Below are the code and all the weights of a small trained network. Each question names an input and a class and asks about switching units off, where a switched-off unit gives its printed mean instead of its output.

import numpy as np


def w(rows, s, z=0):
    codes = np.array(rows[::2]) - 128.0
    scale = np.full(codes.shape[1], s)
    scale[-1] = z or s
    return codes * scale


def f(y):
    return y / 2 * (1 + np.tanh(0.7978845608 * (y + 0.044715 * y**3)))


def log_softmax(a):
    a = a - a.max(-1, keepdims=True)
    return a - np.log(np.exp(a).sum(-1, keepdims=True))


def net(x, mask):
    res = np.array(x, float).reshape(1, 7) / 4 @ E
    y = f(res @ A[0][:, :-1].T + A[0][:, -1])
    res = res + np.where(mask, y, B[0][:, -1]) @ B[0][:, :-1]
    return log_softmax(res[-1] @ U[:, :-1].T + U[:, -1])


A, B = {}, {}
E = w([
[59,62,107,59,156,158,128,210,42,139,179],'x0',
[152,183,59,157,93,148,144,209,168,168,166],'x1',
[169,185,174,113,63,79,161,164,113,164,149],'x2',
[157,148,86,131,51,131,85,228,163,120,112],'x3',
[198,133,130,221,152,159,76,87,2,112,102],'x4',
[39,114,188,142,102,246,166,173,155,101,53],'x5',
[74,217,110,168,170,181,117,139,175,158,127],'x6',
],0.0087)
A[0] = w([
[223,73,108,122,128,143,103,166,110,186,121,211],'N0',
[183,146,50,178,110,165,137,156,80,155,67,201],'N1',
[37,114,107,93,103,144,144,232,156,92,255,173],'N2',
[112,184,144,155,132,151,79,124,95,125,154,21],'N3',
[121,171,99,107,128,93,165,113,115,222,72,73],'N4',
[189,83,114,181,157,164,47,177,64,154,80,111],'N5',
[190,143,69,185,77,212,150,131,151,172,27,253],'N6',
[115,138,159,109,62,128,123,129,233,233,83,195],'N7',
[67,128,106,112,172,79,86,114,145,70,151,95],'N8',
[101,139,86,127,147,111,120,138,169,147,91,110],'N9',
[125,135,101,117,132,127,148,125,44,155,160,154],'N10',
],0.0096,0.0052)
B[0] = w([
[97,119,77,199,105,125,146,169,95,130,96,197],'N0',
[108,149,112,141,142,149,150,116,152,173,110,203],'N1',
[124,99,92,159,91,181,151,201,112,160,48,254],'N2',
[64,168,99,142,136,157,108,126,137,165,43,139],'N3',
[169,193,89,127,239,129,128,103,164,162,199,146],'N4',
[115,178,88,114,99,43,165,107,115,132,189,208],'N5',
[91,178,115,101,152,103,162,40,95,118,191,221],'N6',
[120,171,123,130,97,98,120,91,101,174,182,217],'N7',
[89,151,127,148,117,189,149,106,124,160,129,163],'N8',
[150,111,124,195,133,122,119,119,185,141,249,150],'N9',
[212,149,125,131,196,68,151,42,74,159,167,184],'N10',
],0.013,0.012)
U = w([
[168,123,120,204,69,150,46,123,216,128,175,2],'0',
[197,187,58,104,161,50,120,69,194,232,170,183],'1',
[210,46,78,114,65,33,128,187,66,119,153,124],'2',
[177,69,238,179,143,143,158,78,99,171,157,118],'3',
[36,37,125,131,174,179,142,95,118,133,62,124],'4',
[78,55,99,167,121,228,109,254,230,122,88,133],'5',
],0.0078,0.0059)

Each question gives the input, the list of numbers given to net, and the class t.
The units are the neurons (one row each of A and B). Each row of codes is followed by its name. A weight is (code - 128) times the scale printed after its matrix; where a second scale follows, it is the last column's (A, B and U).
mask holds one flag per neuron, in row order. A switched-off neuron (its flag False) gives its mean, the last column of its row in B, instead of its output. The means were averaged over made-up inputs and are rounded, as every weight is.
A unit's drop is (log p(t) with every unit on - log p(t) with that unit switched off) / (log p(t) with every unit on - log p(t) with every unit switched off).
The circuit of an input: a set's keep is (log p(t) with only the set's units on - log p(t) with every unit switched off) / (log p(t) with every unit on - log p(t) with every unit switched off). Starting from all 11 units, units are removed one at a time, each time the one whose removal leaves the highest keep (on an exact tie, the one counted first), for as long as the keep stays at least 0.8.
circuit, biggest first: the units of the circuit, biggest drop first
unit that matters most: the unit with the biggest drop
top k neurons: the k neurons with the biggest drops, biggest first
drop when u is switched off: that unit's drop, to one decimal
input [7,8,5,-6,-5,-3,-2], class 2: circuit, biggest first : (N10, N2)
input [-2,-8,8,-2,1,-6,-5], class 2: unit that matters most : N6
input [-7,-1,-7,-6,-5,6,-2], class 3: top 2 neurons : (N5, N4)
input [5,-2,-1,-6,8,0,-4], class 1: top 2 neurons : (N10, N5)
input [-2,2,-6,-4,-6,6,1], class 5: top 4 neurons : (N10, N2, N5, N9)
input [7,2,6,5,-3,-5,5], class 5: top 3 neurons : (N2, N5, N6)
input [7,-2,-2,-3,7,5,-6], class 2: top 2 neurons : (N5, N6)
input [1,6,2,-8,-7,4,5], class 5: top 2 neurons : (N2, N10)
input [2,0,-5,-6,5,8,-4], class 3: top 2 neurons : (N2, N0)
input [-7,-6,5,-7,-1,0,-3], class 3: circuit, biggest first : (N5, N6)
input [4,0,8,-6,-6,-6,-5], class 2: top 2 neurons : (N6, N2)
input [2,-8,-1,8,0,-3,8], class 0: top 2 neurons : (N2, N10)
input [2,-2,0,8,6,5,-4], class 1: top 2 neurons : (N5, N6)
input [8,-1,-4,-4,-4,7,-2], class 5: circuit, biggest first : (N2)
input [-2,7,-6,-4,4,8,-5], class 1: top 2 neurons : (N6, N2)
input [7,7,-5,5,2,-8,-3], class 2: drop when N0 is switched off : 0.3
input [-5,-3,8,0,7,5,-5], class 1: drop when N6 is switched off : 0.6
input [-1,-4,-1,1,4,2,-4], class 2: drop when N8 is switched off : 0.2
